[134 103 163 186 64 82]
[136 129 137 90 81 181]
[137 133 139 104 161 130]
[135 94 86 116 164 71]
[176 122 122 91 81 131]
[167 107 84 129 167 176]
[174 81 134 63 152 113]
[193 118 175 146 62 155]
[83 122 124 89 119 108]
[160 156 117 135 139 185]
[84 135 151 140 168 175]
[186 154 113 98 111 71]
->
[83 122 124 89 119 108]
[84 135 151 140 168 175]
[134 103 163 186 64 82]
[135 94 86 116 164 71]
[136 129 137 90 81 181]
[137 133 139 104 161 130]
[160 156 117 135 139 185]
[167 107 84 129 167 176]
[174 81 134 63 152 113]
[176 122 122 91 81 131]
[186 154 113 98 111 71]
[193 118 175 146 62 155]

[81 78]
[55 53]
[130 131]
[123 122]
[61 55]
[134 131]
[145 145]
[156 158]
[58 71]
[144 146]
->
[55 53]
[58 71]
[61 55]
[81 78]
[123 122]
[130 131]
[134 131]
[144 146]
[145 145]
[156 158]

[145 84 128 110 138 109 108 140 144 137 141 100 137]
[129 155 130 122 126 109 144 127 133 136 130 152 130]
[110 103 114 109 116 71 133 98 124 135 122 105 126]
[130 134 127 124 126 132 122 124 124 128 126 128 122]
[139 128 134 119 141 134 122 128 121 117 139 129 111]
->
[110 103 114 109 116 71 133 98 124 135 122 105 126]
[129 155 130 122 126 109 144 127 133 136 130 152 130]
[130 134 127 124 126 132 122 124 124 128 126 128 122]
[139 128 134 119 141 134 122 128 121 117 139 129 111]
[145 84 128 110 138 109 108 140 144 137 141 100 137]

[128 130]
[184 94]
[110 152]
[165 130]
[169 89]
[109 170]
->
[109 170]
[110 152]
[128 130]
[165 130]
[169 89]
[184 94]

[195 112 126 61 124 120 132 114 119 124 133 137 130 77]
[130 126 128 126 128 129 128 129 126 128 128 128 127 127]
->
[130 126 128 126 128 129 128 129 126 128 128 128 127 127]
[195 112 126 61 124 120 132 114 119 124 133 137 130 77]

[151 168 120 134 115 165 123]
[127 121 148 120 131 117 140]
[104 110 146 109 143 125 103]
[101 72 79 122 108 108 93]
[117 183 87 126 132 113 95]
[130 124 107 127 120 129 125]
[135 126 127 127 116 116 132]
->
[101 72 79 122 108 108 93]
[104 110 146 109 143 125 103]
[117 183 87 126 132 113 95]
[127 121 148 120 131 117 140]
[130 124 107 127 120 129 125]
[135 126 127 127 116 116 132]
[151 168 120 134 115 165 123]

[67 137 126 122]
[138 83 135 130]
[106 142 113 145]
[87 97 125 137]
->
[67 137 126 122]
[87 97 125 137]
[106 142 113 145]
[138 83 135 130]

[161 166 122 100 111 173]
[126 183 125 102 117 171]
[132 173 106 139 149 171]
[127 196 107 122 144 166]
[125 194 108 123 147 169]
[128 192 104 128 147 165]
->
[125 194 108 123 147 169]
[126 183 125 102 117 171]
[127 196 107 122 144 166]
[128 192 104 128 147 165]
[132 173 106 139 149 171]
[161 166 122 100 111 173]

[139 161]
[196 151]
[125 170]
[187 128]
[79 182]
[114 161]
[132 95]
[147 125]
[126 141]
->
[79 182]
[114 161]
[125 170]
[126 141]
[132 95]
[139 161]
[147 125]
[187 128]
[196 151]
---
[131 143 125 139 118 129 134 137 134 116 137 122]
[189 152 99 136 81 152 98 118 162 136 140 183]
[148 134 136 140 129 133 133 161 143 118 134 133]
[125 111 131 115 145 139 130 107 122 140 118 137]
[138 126 112 134 153 161 146 109 127 119 129 148]
[125 126 96 83 54 96 91 135 85 130 105 87]
[137 126 115 137 143 142 138 121 130 121 130 144]
->
[189 152 99 136 81 152 98 118 162 136 140 183]
[125 111 131 115 145 139 130 107 122 140 118 137]
[125 126 96 83 54 96 91 135 85 130 105 87]

[116 124 128 189 134 70]
[133 120 128 134 125 123]
[131 125 152 136 136 128]
[126 107 149 199 128 119]
[145 148 149 94 127 166]
[134 125 83 51 126 89]
[137 158 100 97 129 155]
[112 120 110 193 125 126]
[120 106 177 132 137 126]
[152 125 140 122 135 91]
[116 109 173 148 127 170]
[141 148 91 83 128 174]
->
[133 120 128 134 125 123]
[126 107 149 199 128 119]
[134 125 83 51 126 89]
[112 120 110 193 125 126]
[152 125 140 122 135 91]
[141 148 91 83 128 174]

[166 139 82 140 126 146 134 134 138 105 135 161]
[163 110 107 118 111 156 117 152 130 121 107 151]
[121 128 132 127 122 127 133 131 129 129 127 126]
[129 121 131 123 129 129 118 122 125 132 124 130]
[198 143 55 149 131 162 143 116 138 96 144 176]
[118 108 165 120 139 139 117 131 129 138 115 112]
[120 134 130 132 133 121 142 132 129 125 131 121]
->
[163 110 107 118 111 156 117 152 130 121 107 151]
[129 121 131 123 129 129 118 122 125 132 124 130]
[118 108 165 120 139 139 117 131 129 138 115 112]

[122 134 134 130 134 161 131 162 119 125]
[128 126 128 112 128 191 128 181 114 131]
[128 126 121 128 124 126 130 122 128 129]
[138 119 128 121 125 149 141 142 134 133]
[130 142 141 138 138 178 125 173 119 127]
[122 130 140 135 137 150 133 141 119 127]
[133 127 125 120 124 106 133 111 129 133]
->
[128 126 128 112 128 191 128 181 114 131]
[138 119 128 121 125 149 141 142 134 133]
[122 130 140 135 137 150 133 141 119 127]

[176 110 173 136 81 138]
[146 189 180 128 144 136]
[131 82 192 100 124 127]
[124 89 195 96 136 125]
[181 133 170 143 82 140]
[114 121 197 94 159 124]
[181 130 170 143 81 140]
[181 152 168 146 89 141]
[181 133 170 143 82 140]
[140 79 190 106 113 128]
[169 96 177 128 85 135]
[176 109 174 136 81 137]
->
[146 189 180 128 144 136]
[124 89 195 96 136 125]
[114 121 197 94 159 124]
[181 152 168 146 89 141]
[140 79 190 106 113 128]
[176 109 174 136 81 137]

[87 74 167 138 173 127]
[65 123 124 138 143 123]
->
[65 123 124 138 143 123]
